Below is a small trained network, with its code and all its weights. Each question gives an input and a target symbol and asks what happens when units are switched off, that is, made to give their printed mean instead of their output.

import numpy as np


def w(rows, s, z=0):
    codes = np.array(rows[::2]) - 128.0
    scale = np.full(codes.shape[1], s)
    scale[-1] = z or s
    return codes * scale


def f(y):
    return y / 2 * (1 + np.tanh(0.7978845608 * (y + 0.044715 * y**3)))


def softmax(a):
    e = np.exp(a - a.max(-1, keepdims=True))
    return e / e.sum(-1, keepdims=True)


def log_softmax(a):
    a = a - a.max(-1, keepdims=True)
    return a - np.log(np.exp(a).sum(-1, keepdims=True))


def net(x, mask):
    ids = ['ΣΨβεημφ'.index(c) for c in x.split()]
    T = len(ids)
    res = E[ids] + P[:T]
    u = 0
    for l in range(2):
        r = res
        for j in range(3):
            rows = slice(3 * j, 3 * j + 3)
            q, k, v = (r @ M[l][rows].T for M in (Q, K, V))
            z = softmax(np.where(np.tri(T) > 0, q @ k.T / 3**0.5, -1e9)) @ v
            o = O[l][rows]
            res = res + np.where(mask[u + j], z, o[:, -1]) @ o[:, :-1]
        u += 3
        y = f(res @ A[l][:, :-1].T + A[l][:, -1])
        res = res + np.where(mask[u : u + 4], y, B[l][:, -1]) @ B[l][:, :-1]
        u += 4
    return log_softmax(res[-1] @ U[:, :-1].T + U[:, -1])


Q, K, V, O, A, B = {}, {}, {}, {}, {}, {}
E = w([
[145,214,209,207,165],'Σ',
[129,172,251,114,126],'Ψ',
[244,99,139,230,124],'β',
[124,189,151,20,180],'ε',
[7,47,185,80,31],'η',
[8,70,127,153,212],'μ',
[115,210,14,141,90],'φ',
],0.014)
P = w([
[190,84,52,95,151],'0',
[181,90,87,106,106],'1',
[136,95,115,101,76],'2',
[114,95,126,99,62],'3',
[86,100,133,108,47],'4',
[68,105,134,98,42],'5',
[51,112,135,103,31],'6',
[35,109,146,98,26],'7',
[31,108,132,97,21],'8',
[24,109,130,91,22],'9',
[22,110,136,95,6],'10',
[11,124,138,95,2],'11',
],0.0066)
Q[0] = w([
[71,130,68,102,214],'0.h1',
[69,114,110,120,110],'0.h1',
[150,113,102,137,174],'0.h1',
[118,159,130,71,112],'0.h2',
[102,139,171,137,117],'0.h2',
[157,198,175,68,178],'0.h2',
[40,194,144,61,133],'0.h3',
[166,133,144,111,249],'0.h3',
[170,138,163,186,212],'0.h3',
],0.016)
K[0] = w([
[145,187,91,132,150],'0.h1',
[133,123,88,132,97],'0.h1',
[115,167,155,153,146],'0.h1',
[137,106,141,130,157],'0.h2',
[83,158,186,118,160],'0.h2',
[118,76,164,172,180],'0.h2',
[61,131,90,84,8],'0.h3',
[88,216,140,123,186],'0.h3',
[115,143,151,86,216],'0.h3',
],0.017)
V[0] = w([
[98,180,186,174,87],'0.h1',
[157,189,75,99,80],'0.h1',
[90,151,28,130,3],'0.h1',
[162,147,178,76,135],'0.h2',
[77,172,107,83,152],'0.h2',
[102,47,155,155,163],'0.h2',
[148,106,48,103,175],'0.h3',
[164,76,80,156,106],'0.h3',
[90,56,135,84,197],'0.h3',
],0.0066)
O[0] = w([
[73,149,91,92,93,148],'0.h1',
[133,97,148,112,39,143],'0.h1',
[186,105,106,69,2,254],'0.h1',
[131,97,71,160,113,136],'0.h2',
[132,125,155,190,123,169],'0.h2',
[212,184,114,94,111,105],'0.h2',
[74,160,153,126,187,55],'0.h3',
[64,141,127,67,125,124],'0.h3',
[234,112,107,155,108,155],'0.h3',
],0.0066,0.0046)
A[0] = w([
[47,77,175,3,136,103],'0.n1',
[145,94,244,90,219,98],'0.n2',
[155,221,3,96,225,192],'0.n3',
[135,77,249,84,2,253],'0.n4',
],0.0068,0.0056)
B[0] = w([
[161,79,167,118,139,161],'0.n1',
[10,174,132,95,222,133],'0.n2',
[114,98,204,132,19,139],'0.n3',
[146,159,81,131,209,248],'0.n4',
],0.013,0.016)
Q[1] = w([
[162,113,183,197,181],'1.h1',
[102,161,162,229,87],'1.h1',
[162,52,100,77,41],'1.h1',
[167,140,155,130,107],'1.h2',
[131,166,149,47,97],'1.h2',
[91,98,130,107,104],'1.h2',
[139,92,82,96,153],'1.h3',
[50,58,247,174,122],'1.h3',
[34,78,106,110,3],'1.h3',
],0.015)
K[1] = w([
[126,161,170,190,165],'1.h1',
[78,133,248,185,80],'1.h1',
[125,2,81,34,149],'1.h1',
[106,111,125,146,152],'1.h2',
[139,88,147,160,167],'1.h2',
[157,184,145,168,169],'1.h2',
[166,141,58,73,127],'1.h3',
[209,11,248,137,242],'1.h3',
[143,112,211,15,114],'1.h3',
],0.013)
V[1] = w([
[17,148,118,76,79],'1.h1',
[144,184,141,64,56],'1.h1',
[118,66,186,151,154],'1.h1',
[42,43,49,136,89],'1.h2',
[149,255,104,164,165],'1.h2',
[138,102,106,224,168],'1.h2',
[139,206,133,156,243],'1.h3',
[122,116,147,190,38],'1.h3',
[115,53,156,68,178],'1.h3',
],0.0088)
O[1] = w([
[113,100,150,65,163,3],'1.h1',
[89,106,198,90,109,55],'1.h1',
[150,98,82,111,134,89],'1.h1',
[36,63,79,126,138,123],'1.h2',
[139,168,174,113,185,146],'1.h2',
[163,100,130,211,180,99],'1.h2',
[44,179,116,121,114,169],'1.h3',
[182,141,187,173,111,85],'1.h3',
[91,163,2,159,62,16],'1.h3',
],0.0096,0.0048)
A[1] = w([
[164,214,54,186,112,140],'1.n1',
[56,182,215,166,19,252],'1.n2',
[27,160,134,32,169,36],'1.n3',
[19,129,175,255,75,144],'1.n4',
],0.0069,0.0033)
B[1] = w([
[117,100,162,88,182,254],'1.n1',
[145,236,109,113,74,177],'1.n2',
[189,114,162,127,170,228],'1.n3',
[116,87,249,198,129,160],'1.n4',
],0.015,0.0055)
U = w([
[86,163,127,168,176,94],'Σ',
[81,165,103,116,254,2],'Ψ',
[4,34,136,133,162,220],'β',
[84,53,172,65,183,38],'ε',
[220,97,75,213,165,199],'η',
[77,104,31,100,191,119],'μ',
[73,136,114,30,119,202],'φ',
],0.0066,0.0078)

Each question gives the input, a string of symbols that net reads in full, and the target symbol t.
The units are the heads (3 rows each of Q, K, V and O) and the neurons (one row each of A and B). Each row of codes is followed by its name. A weight is (code - 128) times the scale printed after its matrix; where a second scale follows, it is the last column's (O, A, B and U).
mask holds one flag per unit, layer by layer, with each layer's heads first. A switched-off unit (its flag False) gives its mean, the last column of its rows in O or B, instead of its output. The means were averaged over made-up inputs and are rounded, as every weight is.
A unit's drop is (log p(t) with every unit on - log p(t) with that unit switched off) / (log p(t) with every unit on - log p(t) with every unit switched off).
The circuit of an input: a set's keep is (log p(t) with only the set's units on - log p(t) with every unit switched off) / (log p(t) with every unit on - log p(t) with every unit switched off). Starting from the 12 units with the biggest drops (on a tie, the unit counted first), units are removed one at a time, each time the one whose removal leaves the highest keep (on an exact tie, the one counted first), for as long as the keep stays at least 0.8.
circuit, biggest first: the units of the circuit, biggest drop first
unit that matters most: the unit with the biggest drop
k most important neurons of layer l: the k neurons of layer l with the biggest drops, biggest first
which heads matter: for each layer, one digit per head in row order, 1 if its drop is at least 0.15 and else 0, layers parted by /
input η Σ φ ε, target η: circuit, biggest first : (0.n4 1.h3 0.n3)
input ε μ μ ε, target β: which heads matter : 100 / 010
input ε η ε, target μ: circuit, biggest first : (1.h3)
input ε φ Ψ μ η β ε μ, target η: circuit, biggest first : (0.h1 0.n4 1.h3 0.n3)
input η β ε φ ε Ψ Ψ, target η: circuit, biggest first : (1.h3 0.n4)
input Σ β ε β ε β ε Ψ β η β φ, target η: circuit, biggest first : (1.h3 0.n4 1.h2)
input μ Σ μ, target Σ: which heads matter : 111 / 011
input μ ε ε, target φ: which heads matter : 010 / 101
input μ φ β ε β μ, target μ: circuit, biggest first : (0.h1 0.h3 1.h3 0.n1)
input Σ Ψ φ μ Ψ Σ, target Σ: circuit, biggest first : (0.h1 0.n4 1.n2 1.h3)
input μ φ β Ψ μ φ μ Ψ φ β Ψ, target Ψ: circuit, biggest first : (0.h1 1.n3 0.h3 1.h3)
input η ε Σ φ β η ε η ε φ φ ε, target η: circuit, biggest first : (0.n4 1.h3)
input Σ μ μ μ Σ, target β: circuit, biggest first : (1.h2 1.n4 0.n4)
input ε Σ ε η ε η ε, target μ: unit that matters most : 0.n4
input ε μ ε, target β: which heads matter : 110 / 010
input μ φ ε β ε Σ η β β η, target η: which heads matter : 000 / 001
input μ φ ε β ε μ ε φ μ Σ β ε, target ε: which heads matter : 101 / 101
input β μ η ε ε η, target μ: which heads matter : 100 / 001
input β φ ε μ β Ψ μ Ψ μ ε Ψ β, target β: 2 most important neurons of layer 0 : (0.n4 0.n1)
input β β φ, target φ: unit that matters most : 1.h1
